[101 144 106 118 137] => 118

[[112 116 120 121 135 153]
 [120 112 115 132 116 122]
 [134 150 133 125 144 133]] => 135

[[125 155 142 148 102]
 [143 100 139 122 131]] => 148

[116 149 121 103 128] => 103

[106 121 136 132] => 136

[141 155 121 149 145 110] => 145

[105 116 131 122 114 113 145] => 113

[[126 125 117 139 110 121 131]
 [132 138 119 125 121  99 123]] => 121

[152 123 131 129 126 133 127] => 133

[120 126 122 149 143 147 123] => 147
---
Q: [121 155 126 113 136]
A: 121
Q: [153 129 144 126 124 128 133]
A: 153
Q: [142 103 128 122]
A: 142
Q: [113 127 138 105]
A: 113
Q: [145 105 132 136]
A: 145
Q: [140 123 130 104]
A: 140
Q: [128 127 132 130 130 100 128]
A: 128
Q: [131 153 129 128 121]
A: 131
---
[[153 103 124 127 124]
 [124 129 101 119 106]
 [121 149 128 118 122]] → 101

[[132 139 139 141 109]
 [100 157 146 102 138]
 [137 128 135 133 107]] → 146

[[121 125 117 119 131]
 [102 131 125 121 113]
 [114 132 129 128 126]] → 125

[[125 117 109 114 147]
 [135 103 135 145 122]
 [132 127 130 116 148]] → 135

[[124 140 142 138 129]
 [136 127 120 129 126]
 [150 131 124 116 115]] → 120

[[141 105 121 141 149]
 [121 134 134 140 138]
 [119 137 133 138 125]] → 134
---
[[124, 125, 129, 126, 115, 134],
 [114, 138, 121, 119, 151, 115],
 [149, 125, 127, 112, 115, 150]] → 124

[[112, 111, 129, 129, 104],
 [120, 117, 128, 133, 118],
 [108, 106, 123, 107, 129]] → 112

[[119, 118, 114, 147, 114, 116],
 [146, 150, 138, 139, 148, 154],
 [131, 145, 130, 141, 139, 136]] → 119

[[121, 128, 134, 114, 126],
 [144, 147, 131, 132, 134],
 [113, 128, 151, 133, 123]] → 121

[[141, 158, 119, 140],
 [140, 158, 121, 138],
 [138, 158, 120, 141]] → 141

[[131, 149, 123, 144],
 [129, 138, 143, 135],
 [137, 140, 126, 125]] → 131

[[111, 114, 127, 126, 144, 134, 149],
 [135, 107, 118, 99, 121, 123, 99],
 [112, 127, 104, 101, 125, 125, 121]] → 111

[[130, 134, 130, 113, 133],
 [135, 134, 141, 105, 126],
 [127, 139, 128, 139, 117]] → 130

[[113, 117, 123, 141, 150, 105, 132],
 [117, 128, 131, 124, 134, 118, 129],
 [125, 129, 132, 125, 133, 118, 131]] → 113
---
[[147 117 150 158 118 149 110]
 [112 155 116 119 142 102 112]
 [136 142 142 139 120 111 144]] gives 136

[147 106  98 133 144  99] gives 147

[104 141 120 154] gives 104

[113 138 150 157 103] gives 113

[143 145 148  98 115 107] gives 143

[117 112 122 139 151 128 113] gives 117
---
[103 146 134 107 133 126] result: 134

[[110 102 119 150 151 149]
 [111 112 103 101 102 105]] result: 103

[129 134 131 112 127 157] result: 131

[123 154 122 156 126 137] result: 122

[[115 132 100 123 123 124]
 [145 128 142 127 119 125]] result: 142

[121 117 126 151 121 132] result: 126

[134 125 113 129 113 104] result: 113

[125 121 128 143 157 149] result: 128
---
[105 135 111 136 128]	128
[120 141 105 114 131 146]	146
[103 132 110 141 130 131 104]	104
[130 122 126 148 156 130 113]	113
[104 138 152 122]	122
[134 139 106 120 137 141]	141
[155 144 102 137 146]	146
[122 121 119 155 123 126 128]	128
[133 100 128 123 134 119]	119
---
array([[136, 123, 119, 130, 146, 133],
       [109, 129, 122, 122, 133, 121],
       [127, 136, 141, 134, 100, 129]]) gives 130

array([[123, 126, 126, 126, 124, 124],
       [143, 112, 145, 110, 141, 144],
       [115, 125, 126, 106, 144, 129]]) gives 126

array([[122, 131, 119, 134, 102, 116],
       [122, 131, 119, 134, 102, 116],
       [127, 128, 112, 120, 108, 122]]) gives 134

array([[139, 113, 127, 120, 144, 120],
       [146, 146, 128, 111, 137, 123],
       [144, 150, 125, 148, 122, 134]]) gives 120

array([[149, 131, 124, 110, 133, 124],
       [147, 141, 137, 123, 135, 147],
       [151, 141, 132, 125, 139, 149]]) gives 110

array([[122, 126, 126, 131, 126, 101],
       [131, 130, 110, 133, 122, 154],
       [134, 129, 136, 128, 128, 150]]) gives 131

array([[130, 129,  98, 138, 126, 119],
       [128, 124, 100, 127, 125, 119],
       [107, 117, 140, 127, 124, 128]]) gives 138

array([[126, 128, 122, 122, 130, 150],
       [122, 132, 137, 134, 123, 139],
       [125, 130, 127, 126, 126, 140]]) gives 122
---
[130 109 114 109 105 134 124]
109
[117 133 150 131 139 106 108]
131
[127 128 131 115 124 140 103]
115
[107 128 123 124 136 124 118]
124
[131 112 127 105 126 122 121]
105
[120 156 115 119 124 131 129]
119
---
[107 137 101 120] -> 137, 120

[[137 128 131 144 125 133 119]
 [115 117 106 123 133 134 107]
 [116 115 113 132 129 134 119]] -> 144, 137

[135 157 123 125 152] -> 157, 152

[[123 141 132 127 127]
 [134 151 104 140 132]] -> 151, 141

[[135 152  99 157]
 [148 151 149 118]] -> 157, 152

[[132 134 139 106 144 126]
 [136 130 147 106 136 125]] -> 147, 144

[141 134 130 145 122 152 130] -> 152, 145

[131 100 110 111] -> 131, 111
---
[149 147 133 131 155] -> 147

[[140 135 119 105]
 [152 126 114 110]] -> 114

[117 101 128 155 139 123 131] -> 123

[[134 121 153 125 118]
 [122 111 129 104 135]
 [130 141 137 128 128]] -> 118

[[138 128 151 142 113 153]
 [146 109 114 136 133 155]] -> 114

[112 103 114 134] -> 114

[155 156 142 106 149] -> 149
